What can hang from each mark:
F: E N T
Q: A H P W
C: F M P T
E: H W Y
Y: A Q
A: E H
H: F M
N: A C F H
P: T
W: M P
T: C M P Q W
M: C

Every row comes from one small tree of marks. The marks that hang from a mark follow it in brackets, in alphabetical order. Every link used is in the known rows. Which tree was each row made from?
Known rows:
Q(A(E) H(M) P(T) W): [-211  261 -282   19 -289  106   53   93  -90    9   34   78   37 -124
 -242   -4  262  -36   88 -109   82  105  248  -80  -64 -226  114 -124
 -235  300 -296  287  510  298   63  198   75 -468  -37  -79  189   54]
Y(A(E(H W(M))) Q(P)): [  -7   12  -18 -133  -34   93    6 -116    7 -335  210 -271  160 -144
   45 -620    1  -65   63   -6  267  348  215  192  101 -106 -218  -12
 -202  237   24 -176 -124  312 -226  225 -267  -57   32    9  171 -117]
H(F(E(W(M P)) T)): [  66   10   24 -153  379  -35   73 -300  -93 -289   65  -43  183  227
   35  170   49   85  194 -258   19   61  115  214   31  359 -157 -152
  -18  114  244   39  -77  148 -220  -69 -351 -225  171  -78 -443 -233]
N(A F(E(W))): [ -17 -139   77 -160   71 -300  -89 -423  -15 -265  296 -217  116  441
   85  114   22  137  134  -48  289  -81   49  -63 -217  225 -250  203
  119 -106 -177   40  -22  348 -281  -61   51 -295 -260  -53  -34 -189]
E(W(M P(T(C Q))) Y): [  57  259  434   33 -204 -183  217 -146  138 -213  129 -153 -158  -64
 -375  -30  123    9  429 -144 -147  134  -48  202  138  257  204 -212
   11  181  150 -210 -315  -40 -102  335  -75  298 -129  158   22  -68]
Y(Q(H(F) P(T(M)) W)): [-185  269  -28  316 -141  246  276   46  -90  119 -114  175 -179  -45
    8  -62 -190 -175 -334   51 -120   -7  328 -208    3 -384  243 -138
    2  125 -258  -50   98  -62  -46 -209  166   98  227 -159   20   36]
W(M(C(T))): [  21   93  140   49    4   95 -147  120   66  -12 -222   62  165   96
   16   95  -52  -60   81   81 -141 -132 -337   -7  137  -31 -147  -75
  166 -196  271   30  -29 -121  208  139   -2  143   10   -1   46 -169]
M(C(F P T(Q(H W)))): [  89 -201 -433  188 -324 -260  200  335 -163  548 -265  174 -182 -240
  462  -79 -149   21   71   33 -110  123  -65 -183  -17 -511  233  122
   47  -86   97   20   17 -420  -27   60  213   94  206 -135 -147  238]
W(P(T(M Q))): [-121  199  103   45  -78   86  175    0   60 -141   44   84  -30    4
 -221  161  -19   -5   23 -104  -80 -116  105  -34   13  294  236 -271
  -40  146  -14 -136   17  114  -56 -187   30  397   73  139  131  -90]
Q(A P(T(C M W))): [-322   24  166  363 -206  180  243   95 -169 -237  170 -164   68  -92
 -377   81 -146  106  -55   54 -253  -13   99 -227   38  206  347  -18
   22   95 -156   27   58  268    5   40  334   14 -224   96  285  249]
N(A C F H): [-248  107  541 -149  163 -275 -118 -352  198    7  145  -83 -205  206
   -4  -52 -275  354 -305   94  -50 -274 -213  -53  -83 -128 -397  122
  251 -345 -383  -84  -15  278 -127   32  398 -250 -358 -267  -82  -49]
W(M(C(P T))): [ 168  -83  -77   80   73   78  -77  299 -145   34 -198   62   68  -11
  106   24  100 -117  114   -4 -108  -73 -381   56  122 -173   14   77
   91 -267  376  -17   -8 -185  209  118   69   28  148   11   16  -27]
Q(A(E(W(M)) H) P): [-118  -37  -48 -154   20  104 -122  -19  189   10  184  -94  335 -233
 -196 -253  246  151  161 -226  125  240  -63  108 -114  -12   44  -42
  -74  366 -191  207   79  599 -132  207  -20 -389  -43  -28  249   -3]
Q(H W(P(T(M)))): [-274  314   26  282 -134   46  274   19  101   49  109    5 -159  -69
 -212   21   11    4 -125  -20  -81  -82  154   -2 -172  -97  123 -294
  -86  182  -89   54  220    8 -145 -203   91    0  215    5  142   19]
W(M(C(P))): [ 116   21 -113  141  290  114 -251  212  154  -64  -82    8   37 -199
    8  -71   91 -106   72  -57 -119  -37 -479   67   56  -94  -21  -10
   83 -210  335  -35   -7   21  106  -93   70  -41  219   56  113  -59]
Q(A(E) H(M) P): [ -60   81 -332  -84   59  193 -110   93   95    7   82  166  207 -328
 -170  -31  337  -41   23 -243  114    8  -57   90  -15  -95  -81 -173
 -180  255 -209  272  387  310  112   97  138 -388   19  105  241  127]
E(H(F M) Y(A)): [  61   59  136   46  158   85  -23 -285  106  103  -19  -68 -123   74
  -50   46  160 -329 -296  -40   29   82  -32  235  322   34 -335  -49
 -114    3   48   70 -244 -338  287  -76 -389   63 -180   30 -127  -33]
M(C(F(T) P)): [ 249 -269 -237 -102  281 -110 -135  114  -92  118  -56  102  -51  -39
  342   74 -132 -147  152   17  -91 -128 -233   67  -54    8  -60  175
   -2 -262  264  101 -146 -265   40 -102   19  -94  140   54 -308   55]
Y(A(H(F)) Q): [  38 -157   24  -27  309  194  -94 -139  208  220  -20  224   47   59
  136 -118 -171    0 -259  175   16   38  249  -42  143  -31 -344  214
  190   16  -35 -287 -262    7   19 -207 -291  163   80   53 -106  -67]
M(C(F T(P Q(A) W))): [-150 -308 -237  221 -420 -158  118  300 -232  153 -106   45    1 -227
  304  283 -102  346   49   22 -185   69   31 -256   72   60  263   98
  -34 -209   59   34  -62 -230  -70   59  152  325   -2   -4 -152  316]
N(A(E) F H): [-216  -45  186 -322  109 -288 -132 -254  200   74  199   13 -101  155
  -87  -67   82  215 -106   33  110 -172  -41    2 -162  -48 -195  173
  250 -240 -393   29   -6  484  -90  -43  222 -428 -216 -151   90   57]
E(W(M(C) P)): [  12  182  129   64  153  -54 -194   11  337 -183  114 -198   39 -100
  -40  -22  143   92  140 -128  -70   29 -284  208  -64   25 -144 -288
  -21  -26  315  -14  -58   52 -126  131 -152   -8  224  104   14 -174]
P(T(C(F) M)): [  45  -95  410  100   61  -67  135   14   14  143   43  -35   -4   94
 -298  236 -259 -130   11  122 -189 -160 -153  -13   46  279  162   26
  217    0   63   -9 -260  -34  -55 -226  150  188 -243  -37  262  161]
C(F(E N) M P T(Q)): [ 559 -533 -469 -232   41 -118  187  167 -508  150 -365   71  115   78
  453  224   32  -91   75 -112  265  158  -85 -119   61   53  284  332
 -122  -43  187  130  -84 -461  143 -398 -140  155 -118  -77 -221  113]
P(T(C(F))): [ 119  -86  306  -63   53 -128   32  -42   44  164   66   95  -41  184
 -241  187 -207 -150  108   80  -99 -210 -128   46  -48  333  -14  120
  241   -6  108  -29 -179  -74  -84 -173   57   15 -265    0  133  102]
N(C(M) H): [  53  190  428 -100  198  -37 -263  -39  179  114 -102  -93 -134   31
 -203  -87 -226   91 -278  127    1  -81 -462   71  -69  -45 -172  -46
   97  -39   -1 -128   88   20   93  -46  270  -52 -128 -201   90 -136]
A(E(W(M(C(T)))) H(F)): [  87 -284  226 -208  -77 -208 -162   77  266  460 -198 -119   92  164
    2    7   73   80   63    0 -129  189 -174   62  105 -174  -76  116
  378  -17  163  114 -325   79   74  333 -143 -258   24 -219   33   77]
C(M P T): [ 401 -161 -116  -80   -9  106  -50  347 -446  191 -164   57    3  132
   40  130  281 -285  -26   -6  197  -97 -267  102 -119   14  221  180
 -128  -70  257    5  165 -289  323  -33   -7   49   30   51   87  -31]
Y(A Q(H(F(T) M))): [  98  149  -53  -11  250  300   20  -79  -94   72 -194  120  -26  -27
  223   84  -64  -78 -118  119  -55  -47  381   -2  272 -130 -490   29
 -107   54   43 -143   11 -237  205   62 -330  151   90  152 -387 -176]
Q(A(E) H P W): [-258   60 -458   54 -124   62  -45   52   71   18  232  237  211 -331
  -28 -278  146    4   41  -87   98   93  131  -29 -224 -228  130 -122
 -140  209 -335  241  353  371 -171   57  139 -494  113  -28  203  151]
N(C(M P(T(W))) F): [ 113    1  373   61 -187 -261   -1   14 -268   46  -32 -347 -555  295
 -127    0  -99   44 -195  184   37 -114 -318 -172 -225  -14  181  285
  169 -306   81 -154   57    6   17 -122  249  -53 -311 -159   71   54]
N(A(E(W)) C F H): [-169  -64  525 -372  -23 -540 -218 -360  207   41  328 -313 -177  261
  -57 -201 -123  379  -48   93  104  -56  -77   41 -233 -180 -273  194
  247 -241 -395  -56 -132  471 -341  319  304 -517 -347 -311   34   29]
A(E H(F(N) M(C(T)))): [ 313 -434  -55 -384  127  -86 -214  102  285  445 -386   36   51  127
  180  239  106  -10 -231    9  -99   68  -92 -141  159 -195 -154  182
  197 -123  -35  397 -214 -317  468    3 -238 -340  -46 -135 -170  287]
E(H(M(C(P(T))))): [ 166    6  -62  -58  -15   -9  -59  178   63   41 -226 -278 -268   75
  -26   40  144 -244 -119 -127  -12  -37 -261  133  114  -15 -198   39
  -84  -21  261  125  169 -277  306   47   79 -129   31    6   50   24]
E(H W(P(T)) Y): [   5  156  207 -164 -214 -200  159 -316  153  -93  244 -241 -290  234
 -152 -120  251 -261   52 -223  186  -47   49  472 -172  229 -160 -176
 -176  177   61   94 -132 -328 -133  106 -155    2  -48  152  -75  -80]
Y(A(E) Q): [  82 -130 -158 -187  178   74 -271  -87   76 -209  214  198  191   40
   15 -295  -65 -103  154  277  229   44  271   30   32   71 -205  158
   62  -69   29 -331 -149  208 -115  -32 -269   89  100  169  154 -108]
T(P Q(A)): [ -84    8 -240   53  -54  161  -95  141  -14 -171  158  221  242 -352
    9  158  154  100   72 -158   -4  -78    3  -58  -71  311  171 -123
 -223   80 -110  -13  162  151 -141 -120   85  172   54  158   73   45]

Which tree is each row?
[ -18    9   -7  108  207  148  -21   47  221  128 -301   69  -49 -150
  345   39 -275  -57 -193  132 -318 -136   41  -37  210 -201 -222 -116
  177 -160   51  -28 -181 -292  133   26  103  279  301   72 -249    3]
Y(Q(H(F(T(M(C))))))
[-275  139 -146   25 -153   77  266    5  122  242  -60  288  -64 -114
   43  281  258  116  -56 -330 -201 -163  299  177  116  101  -85 -223
   50  138  -48   -4  149   14 -136   31  -95  126   11  153 -112   39]
W(P(T(Q(A H(F)))))
[ -49  120 -203  127  155   94  -11  -83  -49 -299  244  177   18  -40
  161 -265  -84   61  -30  228  174  112  447  -22  -52  -74  -83  -59
 -221  -21   -1 -339   48  -11 -170  -92 -389  182  310   91 -159 -162]
Y(A Q(W(P)))
[-409   91  -28  389 -262  177   66  112  -24 -239   32 -174   15  -42
 -134  127 -124  100  -82   72 -261  -15   28 -258   71  -24  191  -82
   13  -96  -57  100   76  180   55   52  288   69  -67  105  186   77]
Q(A P(T(M(C) W)))
[ -90  174 -150  -62  -59  327   10   -6 -180 -306   34  258  124   81
   28   -9   35 -131   52  -32  112 -179  295   17   -5   75  -29   -8
 -135   51 -151  -76  233   73   -9   57   42  156  -25  156    7 -179]
Y(Q(A P(T)))
[  35   31  137  -37 -169  -20  159  202  -54 -106  -74  -51   22 -118
 -185  258  224  156  157 -106 -125   25   35  130  196  421  200 -128
  -87  145  123 -131  121   77  134  288  -80  285 -225  175  131   13]
W(P(T(C(M) Q(A))))
[ 417 -580 -303  -99  112 -144  232   13 -493   62   15 -160  206  202
  366  175    0 -128   87  -76  252   92   44  -22 -153  -85  232  282
 -120  -45  117  258 -250 -429 -195 -373  -62  -75  -20  -76 -171  213]
C(F(E(W) N) P T(M))
[ -23   85 -228   36 -350   20  150  257 -382   47 -192   85  110  -73
  192  168  275  165   20  -45  112  146  224  -29   -3   35  413 -180
 -360  125  -46   44  366 -127  190  277 -253  309   20  -40 -121 -108]
C(M T(Q(A W(P))))
[  70  226  140  102  144   72   17 -251   37 -385  263  -72  -30  -74
   12 -271  192  -33  241   53  168  191  191  327  145  -76 -196 -132
 -213  -15  195 -359 -333 -139 -153  186 -463  408  154  264 -146 -287]
E(W(M P) Y(A Q))
[-244  190  187  251 -165  164   19  -33  -10  -41   36 -164 -112  196
 -365  119 -171  -59 -123  138  -57 -147   54 -232 -189  236  219  -16
  100   54  -49  -15   52   89    2 -324  137  203  -35   78  250  -45]
P(T(M W))
[ -73   47 -372  298 -124  -11  117  264   -2   91 -177  -68  -79 -452
  309 -178 -236   46   77   85 -278  149  -12 -290   13 -359  279  -86
 -117   28  -19   33   75 -111   47   93  299   88  348   21 -139   87]
F(T(M(C(P)) Q(H W)))
[  98   52 -200 -118   12  -97 -290 -178  128 -123   97  249  -71   10
  -19 -391   -8 -255  159  235  288  133  162    2 -163  -85  252   24
  -10  -56 -222  -92 -105  -94    6  -34 -123   83  251  -47   13  -52]
A(E(Y(Q(W))))
[ 202 -112  172 -241   60   25 -153 -100  -34  -49  -34   94  150  233
  179   35 -252  -65 -148  117   24 -274 -114  -87 -140    2 -194   83
    7 -196  -76  155  -70 -394   44  -70  -27  -39 -227  -31 -158   -2]
F(N(C(T)))
[ -36  177 -277   62   85  321  -63   57  -21  -32 -143  112   92 -239
   77 -185   16  125 -214  -19  188  220  246 -231  -32 -235  106  -53
 -336  338 -422  109  434  103  252   37   -5  -12  177 -117 -101  -66]
Y(Q(A(H(M)) P W))
[ -85  -97  241  184   67 -157  198 -178  -43 -104  -63 -151  -25  218
 -369  108 -389  182  191   64 -106   98 -105 -152  127  438   33  191
  391   47  225 -106 -154  198 -170 -336   93   -7 -224 -178   98   82]
P(T(C(F(E)) W(M)))
